Below are the code and all the weights of a small trained network. Each question names an input and a target symbol and asks about switching units off, where a switched-off unit gives its printed mean instead of its output.

import numpy as np


def w(rows, s, z=0):
    codes = np.array(rows[::2]) - 128.0
    scale = np.full(codes.shape[1], s)
    scale[-1] = z or s
    return codes * scale


def norm(h):
    return h / np.sqrt((h * h).mean(-1, keepdims=True) + 1e-5)


def f(y):
    return np.maximum(y, 0)


def softmax(a):
    e = np.exp(a - a.max(-1, keepdims=True))
    return e / e.sum(-1, keepdims=True)


def log_softmax(a):
    a = a - a.max(-1, keepdims=True)
    return a - np.log(np.exp(a).sum(-1, keepdims=True))


def net(x, mask):
    ids = ['αγζηλμπστφψω'.index(c) for c in x.split()]
    T = len(ids)
    res = E[ids] + P[:T]
    u = 0
    for l in range(2):
        r = norm(res)
        for j in range(3):
            rows = slice(2 * j, 2 * j + 2)
            q, k, v = (r @ M[l][rows].T for M in (Q, K, V))
            z = softmax(np.where(np.tri(T) > 0, q @ k.T / 2**0.5, -1e9)) @ v
            o = O[l][rows]
            res = res + np.where(mask[u + j], z, o[:, -1]) @ o[:, :-1]
        u += 3
        y = f(norm(res) @ A[l][:, :-1].T + A[l][:, -1])
        res = res + np.where(mask[u : u + 8], y, B[l][:, -1]) @ B[l][:, :-1]
        u += 8
    return log_softmax(norm(res)[-1] @ U[:, :-1].T + U[:, -1])


Q, K, V, O, A, B = {}, {}, {}, {}, {}, {}
E = w([
[124,188,157,104,104,121],'α',
[92,108,79,149,206,138],'γ',
[147,197,132,125,100,129],'ζ',
[186,197,108,138,126,96],'η',
[138,173,99,56,189,163],'λ',
[162,103,77,109,127,68],'μ',
[77,129,146,135,192,71],'π',
[114,102,84,151,102,114],'σ',
[58,93,177,70,7,182],'τ',
[168,206,85,129,136,124],'φ',
[153,99,71,167,172,169],'ψ',
[120,119,178,129,110,25],'ω',
],0.0016)
P = w([
[2,182,107,139,77,174],'0',
[67,171,103,123,92,162],'1',
[96,167,119,110,96,157],'2',
[121,158,130,98,96,157],'3',
[140,145,145,88,98,154],'4',
[153,139,164,71,104,150],'5',
[170,134,180,66,108,143],'6',
[180,128,184,51,103,134],'7',
],0.00056)
Q[0] = w([
[111,206,166,115,230,90],'0.h0',
[154,115,71,157,163,253],'0.h0',
[107,57,186,117,78,101],'0.h1',
[131,71,163,100,70,103],'0.h1',
[116,59,93,143,250,136],'0.h2',
[150,121,24,133,165,195],'0.h2',
],0.004)
K[0] = w([
[152,149,199,115,229,108],'0.h0',
[110,107,45,155,184,207],'0.h0',
[79,121,164,184,49,44],'0.h1',
[79,103,143,200,65,71],'0.h1',
[88,80,96,196,254,193],'0.h2',
[190,125,68,159,127,234],'0.h2',
],0.004)
V[0] = w([
[60,75,58,241,147,147],'0.h0',
[151,171,111,126,183,203],'0.h0',
[158,138,99,59,164,137],'0.h1',
[132,78,168,108,221,150],'0.h1',
[208,111,105,191,111,183],'0.h2',
[148,57,71,149,134,250],'0.h2',
],0.0014)
O[0] = w([
[215,106,172,2,71,99,46],'0.h0',
[123,236,209,91,148,128,161],'0.h0',
[122,125,221,156,118,108,191],'0.h1',
[160,160,244,119,174,196,3],'0.h1',
[38,101,148,127,186,14,25],'0.h2',
[64,155,216,161,110,6,30],'0.h2',
],0.0012,0.00066)
A[0] = w([
[59,219,176,61,148,175,201],'0.n0',
[121,181,81,59,136,143,217],'0.n1',
[160,166,113,124,221,63,251],'0.n2',
[62,100,90,213,163,173,131],'0.n3',
[107,172,177,48,109,53,227],'0.n4',
[197,118,186,136,84,79,138],'0.n5',
[30,108,111,212,110,97,42],'0.n6',
[226,90,74,68,123,248,252],'0.n7',
],0.0015,0.00039)
B[0] = w([
[197,56,85,164,80,129,252],'0.n0',
[144,52,147,167,126,87,236],'0.n1',
[152,68,125,135,59,177,210],'0.n2',
[117,182,189,165,122,4,158],'0.n3',
[110,166,78,209,174,185,206],'0.n4',
[71,146,76,97,125,178,159],'0.n5',
[58,252,136,191,171,195,152],'0.n6',
[35,204,190,184,124,57,220],'0.n7',
],0.0015)
Q[1] = w([
[129,36,127,128,171,143],'1.h0',
[144,210,137,139,81,116],'1.h0',
[255,235,155,168,88,202],'1.h1',
[9,5,77,59,139,75],'1.h1',
[156,190,108,83,107,102],'1.h2',
[130,183,108,100,91,109],'1.h2',
],0.0045)
K[1] = w([
[155,153,73,69,35,141],'1.h0',
[116,100,187,164,198,136],'1.h0',
[159,117,231,114,251,129],'1.h1',
[114,135,3,124,23,135],'1.h1',
[188,136,122,86,132,137],'1.h2',
[163,145,124,85,116,139],'1.h2',
],0.0052)
V[1] = w([
[55,95,149,205,188,114],'1.h0',
[124,98,158,152,225,125],'1.h0',
[110,118,207,250,121,106],'1.h1',
[86,164,84,38,145,163],'1.h1',
[73,83,137,166,251,118],'1.h2',
[193,105,112,62,87,119],'1.h2',
],0.0016)
O[1] = w([
[107,157,167,197,253,201,141],'1.h0',
[82,112,29,175,173,176,12],'1.h0',
[120,52,53,156,24,118,123],'1.h1',
[155,164,219,91,252,174,173],'1.h1',
[150,153,113,79,58,82,2],'1.h2',
[84,144,95,194,133,250,77],'1.h2',
],0.0014,0.0009)
A[1] = w([
[84,160,129,149,150,233,130],'1.n0',
[170,186,187,48,218,222,8],'1.n1',
[136,109,75,151,201,114,182],'1.n2',
[142,201,145,193,136,120,253],'1.n3',
[142,78,176,18,36,190,73],'1.n4',
[2,133,146,190,166,105,9],'1.n5',
[146,175,113,142,193,182,81],'1.n6',
[108,104,51,117,93,100,192],'1.n7',
],0.0024,0.00058)
B[1] = w([
[194,100,114,127,166,101,189],'1.n0',
[208,241,215,159,91,196,222],'1.n1',
[112,105,188,142,57,126,173],'1.n2',
[76,86,125,110,155,127,252],'1.n3',
[52,64,106,3,132,190,168],'1.n4',
[43,187,154,188,209,98,185],'1.n5',
[110,87,141,61,167,154,189],'1.n6',
[175,97,201,104,164,121,201],'1.n7',
],0.0026,0.0019)
U = w([
[17,143,196,195,198,55,171],'α',
[70,226,106,162,2,125,144],'γ',
[138,74,61,186,188,188,149],'ζ',
[124,134,131,122,123,129,15],'η',
[138,86,80,137,202,190,109],'λ',
[47,58,143,16,69,196,156],'μ',
[222,30,194,79,116,30,139],'π',
[179,194,67,134,112,53,107],'σ',
[130,127,129,115,124,124,3],'τ',
[114,194,39,32,192,97,108],'φ',
[206,228,221,109,161,213,165],'ψ',
[182,88,72,219,60,160,155],'ω',
],0.0064,0.0032)

Each question gives the input, a string of symbols that net reads in full, and the target symbol t.
The units are the heads (2 rows each of Q, K, V and O) and the neurons (one row each of A and B). Each row of codes is followed by its name. A weight is (code - 128) times the scale printed after its matrix; where a second scale follows, it is the last column's (O, A, B and U).
mask holds one flag per unit, layer by layer, with each layer's heads first. A switched-off unit (its flag False) gives its mean, the last column of its rows in O or B, instead of its output. The means were averaged over made-up inputs and are rounded, as every weight is.
A unit's drop is (log p(t) with every unit on - log p(t) with that unit switched off) / (log p(t) with every unit on - log p(t) with every unit switched off).
The circuit of an input: a set's keep is (log p(t) with only the set's units on - log p(t) with every unit switched off) / (log p(t) with every unit on - log p(t) with every unit switched off). Starting from the 12 units with the biggest drops (on a tie, the unit counted first), units are removed one at a time, each time the one whose removal leaves the highest keep (on an exact tie, the one counted first), for as long as the keep stays at least 0.8.
units of the circuit, in order: the units of the circuit, biggest drop first
most important unit: the unit with the biggest drop
top k neurons: the k neurons with the biggest drops, biggest first
top k neurons in layer l: the k neurons of layer l with the biggest drops, biggest first
which heads matter: for each layer, one digit per head in row order, 1 if its drop is at least 0.15 and else 0, layers parted by /
input γ α λ ω π ζ ζ σ, target α: units of the circuit, in order -> [0.n7; 0.n0; 1.n5]
input μ σ ζ λ σ, target π: which heads matter -> 110 / 100
input μ λ ζ π π, target π: which heads matter -> 001 / 001
input π ζ π λ τ π, target μ: top 2 neurons -> [0.n2; 1.n4]
input ψ π ψ λ λ ω, target α: units of the circuit, in order -> [1.h0; 0.n4; 1.n5]
input φ ψ τ μ α, target ω: top neuron -> [0.n3]
input φ η ω μ π π ψ, target α: which heads matter -> 000 / 000
input σ ζ π λ λ ω ω ω, target μ: units of the circuit, in order -> [0.h2; 0.n5; 1.n4]
input α γ ζ μ ω σ, target α: units of the circuit, in order -> [0.n0; 0.n2; 1.n5]
input π ψ φ, target ω: which heads matter -> 001 / 110
input ω ψ ζ, target ω: which heads matter -> 000 / 110
input τ ζ ψ μ φ ψ, target π: top 2 neurons in layer 1 -> [1.n1; 1.n5]
input η ζ ζ μ ψ ζ α ζ, target ω: which heads matter -> 000 / 010
input τ ζ φ ζ τ ζ ζ, target γ: most important unit -> 1.h0
input ψ ζ τ ψ σ ψ, target μ: which heads matter -> 101 / 000
input ω ω μ π α φ, target ζ: top 2 neurons -> [1.n1; 0.n3]
input μ μ φ, target φ: top 2 neurons -> [1.n1; 1.n3]
input π η ζ μ λ μ π, target π: top 4 neurons -> [0.n7; 0.n2; 1.n5; 1.n1]
input ζ η τ ω ω μ ζ, target γ: which heads matter -> 101 / 110
input σ λ λ ζ γ π ω, target α: top 4 neurons in layer 0 -> [0.n0; 0.n4; 0.n5; 0.n1]
input η λ γ λ σ σ, target π: top 4 neurons in layer 0 -> [0.n2; 0.n7; 0.n4; 0.n6]
input π η ψ α, target ω: top neuron in layer 0 -> [0.n0]
input η ζ τ γ ψ λ π γ, target π: which heads matter -> 100 / 001
